Each row is followed by its group and then its class within the group.
[ -3  11  -1  -5  -1   9   1   8 -18  14   7  25   4  17  10   3   0   0
 -16   0   2   3  -8  -1   1 -49 -18  -7   3  -4   4   5 -10   6 -10  25
  -9 -16 -13  13   6   1 -11   0 -18   3  -7  -4 -13   6 -12  -7 -13  11
   6   6  -1   8   5 -10  -7   3  -4 -11  -2  -7   1  10  20   3   2   5
  -2  -4  -7 -20   6   4  10  -6   0  -7 -19 -11 -15  23  12  10   5 -12
  -4   8  -3   6 -12  12   8  -3   7 -10   0  -2 -10  -5  10  -3  -1 -22
  10  -4   2   8  -7  -5 -11  -5  -4  -1 -16   3  -5 -10  -6 -10   3 -13
  -6  13  -8  -4] | G.U
[ -8   6  13  -2  -4   3  -9  11  -5   5   3  36  -1   9   4   2  -2   0
  -5   4  21   3 -27  -7   6  -8 -15 -12   0  -3 -10   3 -10  13  -7  33
   5  -9 -10  13   3  -2 -16  -3 -16   2  18  -6  -2  -1  -4   2  -6   7
   8   9   2  -2  -3 -11 -16  21  -2  -1   4  -9  -8   3  14  -1   7  -1
   2   3   0 -36   7  -9 -12   8  -7   0 -12   7 -20   3   6  25   5 -30
  -9  -1 -28   8 -18   6   0  -1   2 -13 -11  -3   5  -2   4   1   2 -39
   8  -2 -15  -5  -4   0 -14  -2  -2  -3   0   5  -4  -2  17  -2   1   0
   4   0 -13   2] | G.U
[  6  10  -4   3   0 -42 -36  15  -6  -8  -3  16 -17   1  -6  27  -7   4
   7 -17   3  -1  -4  -4   8 -13 -25   7   8  -5  14   1  -2   0  -1   3
  -1   6  -9  -1  -4   5 -10  -3  -6 -14   6   1  -4  14   1  -7  -6   9
 -10  -7  -5 -11  12  -1  -6 -10   3 -11   0  -4   1   1 -11   9   5   2
  -4  -5 -14  13   7  17  -5  -2   1   1   4 -31  19   4  19  -4   9 -14
  -1   5 -10   0   0  -1   7   5   1  -4   2  12  -2  -6  10 -34  -1 -11
  25   0  -1  12  -3  10  -1   6  -8  15 -17  -1  16 -13   1 -17  -7  31
   7   5  -6  -6] | S.Y
[ -3   1   4   2  -4  12 -19  12  12  12   1  24  -5   7 -10  32   9   5
   0  -1  13   4 -11   5   7  -4 -12  -1  -2 -13   6  -5  -7   7   5  27
   2   4 -17  -4   3  10  -9   6  -7   2  21  -3  -7  17  -2   1 -13   6
   4  -1   1 -10   6  -7  -1  -7  -5 -18  -1   4   4 -13  -5   8   7 -10
   9  -7  -1  -4  11   4 -19  -6   8  13   5 -26  -3 -25   3 -32  13  -9
   7   0 -14  -1 -12   0  -8   4  12  -9   1  -1  -6   1   6 -30  -1 -40
  17   0  10   6   2  -1  -5   3  -3  22 -21 -17  10 -20  10 -14 -22 -20
   6  -6  -4   0] | S.Y
[  6 -15   3  -3   1   5  -9  -4  14  18  -1   8  -2  10   0   5  -6   9
 -11   1   4  -2  -9   3   7   1 -15 -11  -1   1   4   2  -5   4   0  17
   8   7  -6   0 -12   7   0  -2 -23   3   9  10  -7  11 -12 -12  -8   5
  -1   4  -3   3  -2  -6   2  -3  14 -39  -4   2   3   3  -5   5   5   0
   1  -4   7   9  -4 -12 -20  -1  10   1  -2 -20  -4 -12  11 -23   9  -1
   5  -7   2   1 -15   2  -7  -3  10 -12  10  -3  -4   2   7 -23  -4 -17
   7   2  -5   5 -10   2   5   3   1  15 -11  -6   6  -7  -6  -7  -8  -8
   9   2  -2   5] | S.D
[  7 -12  13 -11  -2  10   5  -7 -14  -1   2  16   3  12  16   1  -4  -4
  -7  -1  -1   9  -8  -9   5  -8   4  -1   1   6   6   5 -14   8  -4  21
   7 -13  -3  -7   0   7  -6  -5 -13  -6   2   5  -9  -2  -6   5  -6  11
  -7  25   6  -3   9 -27 -11   2  -5 -22  -1  18   0  -1   7 -12   9 -10
  -9  -2  -3 -19   1 -10 -19   5   2  -2 -10   1 -30  -1  -7   7  -6 -19
  -5   0   2 -15 -36   9   2  -4  10 -23  14  -4   3  -5   3  -7  -4 -36
   6  -5  -4   3  -5 -21  26  -7   0   7   5  -7 -17 -12  14  -3   8 -22
  -4   3 -14  -1] | A.P
[  0  -2  26  -5  -2   3  -6  -9  -7 -14   3  21 -13   2   2  -5 -13   5
 -11   2   4   5  -2  -9  10 -13  -2  -4  10  -3  14   8  -8   8   2   8
  11  -2  -2   6 -13  -2 -10  -2 -23 -15  -5   5 -13 -10   5 -10  -5  19
  -2  13   0  -1  -6 -15  -6   1  -6 -36   1  -8   0  -5 -12  -2   5  13
  -1  -5 -10  11   9   0 -26   3   2  -4   0 -22   8  -8  18  19   0 -10
  -8   5   2  -3 -20   6   1  -4  -3 -15  34  -4  -7 -11   2 -23  -2  -8
  26   7 -16   6  -3   6  15  -6   4 -12   4  -7  -5 -26  -9 -15   0  24
  10  15 -15   2] | K.R
[  6  -1  -9   1  -7   0  -2 -11  -7   7  -7 -16   1  11  -2   6 -11   8
  -9  -8  -1   3  -4   6   3 -17 -32 -22   1   8   6  14  -4  -1 -12   6
   5   0  -7  -5  -6   7  -6   2 -21  -1  -9   8  -2  11   1 -17 -13  -1
   0  -6   6   7   1  -8 -10  -2  -5 -44 -11 -11   4  -2 -11  10  11  10
   3  -7  -4  22  15   1   0  -3  16   4  13 -26  -9 -11  18 -11   4  -4
  10   6  -4  -4  -2  -4  -5  -4   8  -9  49   4  14  -4  19 -29   0  -5
  16  11  -9  14  -9   9  12   0   0   9 -10 -11   1   3 -10 -10  12 -15
   6  17  -1   3] | S.D
[  3  -3   9  -5   1   7  -4 -22  -3   7   7  21   2  13  11 -18  14   2
  -3   1   4   7 -10  -3  -3   6  -7 -11   6 -10  -8  16 -15   4  -7  27
   3 -10  -3 -15   5   5  -9   3 -12  10  -2   8  -2   1  -1  19  -9  -4
   1   6   5  -1   5 -27  -1   7  -2  -7   5   3   9   4   6   1   5  14
   6  -5  -4 -21   5 -10 -20   5   8  -6 -13  -4 -40   3   1   7   3 -10
  -3  -4   0   1 -39   0 -12  -2  12 -15  45   0  -9 -10   5  -1   0 -39
   1  -3  -8  -5   4  -3   3 -10  -2   8   6 -16 -12  -7   7  -2   8 -49
   1  13  -5  11] | A.W
[ -5  17  -5  -7  -2   5  -3   6   4  18  -2  39   3  14   5  -9  -4   0
  -8   4   8  10  -4   3  10   2 -22  -3  -6  -3 -12  13  -6   8  -2  30
  14   1 -11   7 -10  -5 -14  -4 -20  -6  -3  -6  -9   1  -8 -49  -1   3
   2  -1   2  -2  -9  -5   2  -1  -6   0  -9 -11  -6   8   5   0   3  18
  -9  -7  -5  -1  11  -8  -3  -7   2  -2  -9 -16 -10   2  20   9   8 -26
   7  10   1  -1   6  14  -9  -3  11   1 -11  -9   3  -9  21   5   3 -37
   8   3   6   0 -49   6 -24  -7  -3   2 -16   1   8   0   0 -18 -14 -25
   6  20 -11  -3] | G.J
[  2   8   3   0   3  12   0 -10   5  16   6  25  -5   7   7   7   1   1
   2  -3  11   7 -11  -8   2  -8 -11  -4   2   1   2   0 -23   9   0  29
  -7  -4  -3 -22   0   7  -2  -4 -18   2   7   1   0   6  -5   2  -8  -1
  -1  13  11  -3   7 -14  -1  -1   4 -16  -5   6   4  -3   7  13   8 -10
  -3  -3  -7  -2  -1  -8 -15   9   3   4  -5  -8 -13  -1   4 -12   3 -26
 -10  10  -4  -7 -24   0  -4   2   6 -20  12 -10  -8  -1   2  -6   0 -30
   5  -5  -8   8 -10  -1   7  -1  -2   4  -8 -12  -5 -11  19 -13 -11 -18
   4  -8  -7  -1] | S.D
[  7 -20 -12  -9   1  -5  -8   4 -18  -5   8  -9  -1   7 -15  31 -12   3
  -4  -1  -6  14  13  13  10  -9 -27  13   2  -4   7   2  -4  -7   7  -5
  20  15 -10  -7   0  12 -20   3 -11  -6  16   9   3  16 -10 -21   9 -11
  -7 -10  -4  22  -4  -8  -2  -3  -8 -12  -5  -6  -4   5  -7   2   7  10
 -11  -7  -9  24   8  -2   9 -10   3   3  18 -24  -2 -17  12 -29   2 -12
   6  -2  -1  -5  17  20 -12   0  23  -2  -1  17   5   3  15 -43  -8 -17
  20   0  12  10  -3  -2  -1   4  -6  32 -26  -2  13  -8   4  -2 -17 -10
  -6   1  -1   0] | S.B
[  2  -9   9 -14   0   6  -2 -30 -13 -12   7  15   5  11   2 -11 -10  -3
   5   4   2  14  -1   5  -5   2   4  10   2   4 -11  21  -9  14   1  26
  11   7  -1 -19   0   3  -7   2 -18   3   2   9   1  -1  -7 -13   3  -6
  -1  14  -6   2 -16 -22  -1   6  -8  -9  -3  13  -1   2   6 -10   2  12
 -12  -3  -8  -5  -5  -5 -12  11   4   6 -15 -19 -27  -8  -3   1  -2 -10
  -1   3   3  -1 -12   3 -16   1  15 -14  27 -14 -17 -13   8  -2   6 -34
   2   5   2  -6   3  -7   6  -3   6  -9  -9 -11 -16  -7  14 -22 -18 -36
   2  11 -11   7] | A.M
[ -8   5   7  -6  -1   8 -15 -17  -7 -13  -7  36  -6  -1   6   8 -10   2
 -12   2  11  10  -7 -15   7   5 -22  10   7   5   5   6  -1  14   1  34
   2  -8 -25  -2 -11   2 -19  17 -32 -14  26  11  -3   2  -2  -7  -3  13
   2  10  19  -9  -5 -23 -12   6  -6 -49   5  -6 -16   0  -2   2  11  -2
  -5  -6  -8   5   7   8 -44  14  -2   3 -20 -29 -15 -20  17  12   3 -31
   4   1   2  -4 -17   1 -22  -2   3 -22  41   3  -8 -14  17 -14 -20 -42
  39  -1 -13   2 -11   2  20  -7   1   3   0 -14   0 -15  21 -21 -13   5
   8   9 -19  -3] | K.V
[ -4   3   1 -17  -3  -2 -12 -20 -29  -3   4  31  -1  11  -4  -8 -20  -2
 -12  18   2  15   2  10  12 -13 -18  15   4   7  -8  14  -9  11   5  25
  25  17  -5  -2  -7  -6 -22   9 -30  -6   8   5  -6  -1  -1 -25  11   2
  -2   3  -4  -1 -37 -10   5   1 -11 -16   4 -11  -7  12  -9  -6   1  29
 -18 -10 -12  12   7  -6 -27   2   0   1 -16 -25   5 -12  14  12   9 -10
   4   9   8   0   5  13 -25  -2   3  -1   6  -8  -5  -5  13 -16  -4 -39
  17   3  -4   0  -9  -1 -17  -5   8 -17  -6  -7   1 -15  -7 -38 -24  -7
   4  14 -10   4] | K.R
[ -3   3   8   0  -2   5   5  -5  -8 -15   1 -10 -11  -4   1   2   2   1
   3   7   0   5  -2 -16  -3 -11  -3  -3   5   3  11   3  -7   8  -5   5
 -12  -5   3  -2  -3   0   4   3 -10 -12 -13   9  -5  -4   4  -6  -6  12
  -5  16  11  -3 -10 -18  -5   8  -1 -23   1  10   6   1  -4   8   5  -3
  -3  -6 -11  15 -17  14 -12  11   2   1  -9 -15  10   5   1   6  -8 -15
   1   0  -2  -3 -15  -5   8   4  -1 -20  26  -3 -11  -7   6  -5  11   8
   9  -3  -1   3  -5   1  35 -10   3 -11   5 -19  -7 -14  -2 -15   6   9
   8   8  -9   3] | A.M
[  2  -1   1  -8   0  -1   2  -1 -20 -24  -3  16 -10   6 -17  -2 -14   4
 -21   4  -8  11   4   2   6  -9 -20   7   3   1   1  12  -7   7   3  -1
 -11  12  -3   2 -14   1  -7   4 -19   1  -3  19   1   6  -4 -17   0  14
  11   7   2  -7  -9 -10 -14   2  -1 -28  -3  -2   0  -5  -9  -5   4  13
  -9 -13  -9  17   2   6  -6   1   2  -4  -3 -23   9   4  12  13   5   3
   3   3  -2  -3 -14   5  -4   1   2  -6  41  -8  -4   3   1 -14   4  -7
  12   6  -3   6  -2   6   9  -2   6   2   1  -9   3 -11  -4 -26   3   0
  16 -44  -4  -3] | K.R
